Here is a tiny trained network, its code and every weight. The questions are about switching its units off for an input and a target symbol, where a switched-off unit gives its printed mean instead of its output.

import numpy as np


def w(rows, s, z=0):
    codes = np.array(rows[::2]) - 128.0
    scale = np.full(codes.shape[1], s)
    scale[-1] = z or s
    return codes * scale


def f(y):
    return y / 2 * (1 + np.tanh(0.7978845608 * (y + 0.044715 * y**3)))


def softmax(a):
    e = np.exp(a - a.max(-1, keepdims=True))
    return e / e.sum(-1, keepdims=True)


def log_softmax(a):
    a = a - a.max(-1, keepdims=True)
    return a - np.log(np.exp(a).sum(-1, keepdims=True))


def net(x, mask):
    ids = ['ΦΨΩζμπσ'.index(c) for c in x.split()]
    T = len(ids)
    res = E[ids] + P[:T]
    r = res
    for j in range(3):
        rows = slice(2 * j, 2 * j + 2)
        q, k, v = (r @ M[0][rows].T for M in (Q, K, V))
        z = softmax(np.where(np.tri(T) > 0, q @ k.T / 2**0.5, -1e9)) @ v
        o = O[0][rows]
        res = res + np.where(mask[j], z, o[:, -1]) @ o[:, :-1]
    y = f(res @ A[0][:, :-1].T + A[0][:, -1])
    res = res + np.where(mask[3:19], y, B[0][:, -1]) @ B[0][:, :-1]
    return log_softmax(res[-1] @ U[:, :-1].T + U[:, -1])


Q, K, V, O, A, B = {}, {}, {}, {}, {}, {}
E = w([
[103,254,88],'Φ',
[53,75,40],'Ψ',
[119,97,13],'Ω',
[228,132,106],'ζ',
[251,147,113],'μ',
[2,127,171],'π',
[203,139,33],'σ',
],0.0096)
P = w([
[100,218,1],'0',
[134,159,164],'1',
[141,159,147],'2',
[144,159,140],'3',
[141,160,138],'4',
[140,161,137],'5',
[144,162,134],'6',
[141,162,135],'7',
[144,162,132],'8',
[144,163,132],'9',
],0.0081)
Q[0] = w([
[105,142,254],'h0',
[219,156,118],'h0',
[180,141,217],'h1',
[129,146,227],'h1',
[145,144,101],'h2',
[167,41,171],'h2',
],0.036)
K[0] = w([
[196,130,253],'h0',
[187,139,44],'h0',
[215,100,57],'h1',
[167,62,48],'h1',
[124,180,117],'h2',
[156,106,219],'h2',
],0.032)
V[0] = w([
[61,29,76],'h0',
[128,145,43],'h0',
[71,145,99],'h1',
[78,183,118],'h1',
[253,78,58],'h2',
[180,118,180],'h2',
],0.011)
O[0] = w([
[98,28,220,105],'h0',
[66,108,2,253],'h0',
[160,94,92,164],'h1',
[153,63,94,192],'h1',
[200,114,8,155],'h2',
[183,96,247,51],'h2',
],0.008,0.012)
A[0] = w([
[152,114,148,254],'n0',
[99,114,138,104],'n1',
[134,124,125,139],'n2',
[162,168,126,114],'n3',
[152,124,126,171],'n4',
[124,105,155,93],'n5',
[139,86,116,100],'n6',
[19,137,161,76],'n7',
[139,135,156,201],'n8',
[174,108,137,233],'n9',
[200,221,112,167],'n10',
[193,250,135,73],'n11',
[22,132,141,78],'n12',
[215,31,101,164],'n13',
[85,139,200,178],'n14',
[244,70,144,71],'n15',
],0.014,0.0062)
B[0] = w([
[169,39,163,121],'n0',
[149,99,129,120],'n1',
[125,132,130,136],'n2',
[111,124,152,144],'n3',
[110,128,148,140],'n4',
[128,153,79,122],'n5',
[149,135,96,146],'n6',
[51,70,150,135],'n7',
[197,69,59,118],'n8',
[137,74,184,131],'n9',
[96,167,185,249],'n10',
[102,34,93,170],'n11',
[125,59,99,157],'n12',
[186,140,171,208],'n13',
[41,142,140,128],'n14',
[93,153,5,128],'n15',
],0.029,0.012)
U = w([
[60,194,86,142],'Φ',
[180,72,93,2],'Ψ',
[206,159,47,72],'Ω',
[136,149,206,177],'ζ',
[134,130,234,174],'μ',
[138,81,170,11],'π',
[188,253,149,203],'σ',
],0.0065,0.003)

Each question gives the input, a string of symbols that net reads in full, and the target symbol t.
The units are the heads (2 rows each of Q, K, V and O) and the neurons (one row each of A and B). Each row of codes is followed by its name. A weight is (code - 128) times the scale printed after its matrix; where a second scale follows, it is the last column's (O, A, B and U).
mask holds one flag per unit, heads first, then neurons. A switched-off unit (its flag False) gives its mean, the last column of its rows in O or B, instead of its output. The means were averaged over made-up inputs and are rounded, as every weight is.
A unit's drop is (log p(t) with every unit on - log p(t) with that unit switched off) / (log p(t) with every unit on - log p(t) with every unit switched off).
The circuit of an input: a set's keep is (log p(t) with only the set's units on - log p(t) with every unit switched off) / (log p(t) with every unit on - log p(t) with every unit switched off). Starting from the 12 units with the biggest drops (on a tie, the unit counted first), units are removed one at a time, each time the one whose removal leaves the highest keep (on an exact tie, the one counted first), for as long as the keep stays at least 0.8.
units of the circuit, in order: the units of the circuit, biggest drop first
most important unit: the unit with the biggest drop
k most important neurons: the k neurons with the biggest drops, biggest first
which heads matter: for each layer, one digit per head in row order, 1 if its drop is at least 0.15 and else 0, layers parted by /
input Φ σ Ψ, target Ω: which heads matter -> 010
input μ Φ σ Φ, target μ: 4 most important neurons -> (n10, n11, n15, n3)
input σ Ω σ Φ μ σ Ψ Φ Ω Ψ, target σ: units of the circuit, in order -> (h2, n13, n11)
input μ σ Φ Φ Φ Ψ, target Ψ: which heads matter -> 100
input Φ Φ Φ Ψ σ σ ζ Ω Ψ Ω, target Ω: which heads matter -> 011
input Φ σ σ ζ μ, target μ: most important unit -> h2
input μ Φ Ω Ω Φ σ Φ Φ ζ, target μ: which heads matter -> 101
input σ σ σ π Φ σ Φ ζ Ω, target σ: units of the circuit, in order -> (n13, n11)
input Φ Φ σ π Φ Φ Ω Ω ζ, target Φ: units of the circuit, in order -> (h1, n13, h0)
input π Φ Ω Ψ Φ Φ Φ, target π: units of the circuit, in order -> (h2, n12)
input Ω σ Ψ, target Ω: which heads matter -> 001
input σ ζ μ, target σ: which heads matter -> 100
input μ Φ Φ σ, target μ: which heads matter -> 101
input Ω σ ζ μ, target Ω: units of the circuit, in order -> (n15, h2)
input π Ψ ζ μ, target π: most important unit -> n11
input Φ Φ μ ζ σ Φ μ μ Ψ, target Ψ: which heads matter -> 001
input Ω Φ Ω Ψ Φ σ, target Ω: units of the circuit, in order -> (h0, n10, h2)
input Ω ζ Φ Φ Φ σ Ω, target Ω: which heads matter -> 100
input Φ Φ σ μ Φ π Φ ζ, target Φ: units of the circuit, in order -> (h1, n13)
input Ψ σ Φ Φ Ψ Φ Φ Φ Φ, target Ψ: which heads matter -> 100
input μ Φ π σ Ψ Φ Φ ζ Φ μ, target μ: most important unit -> n10
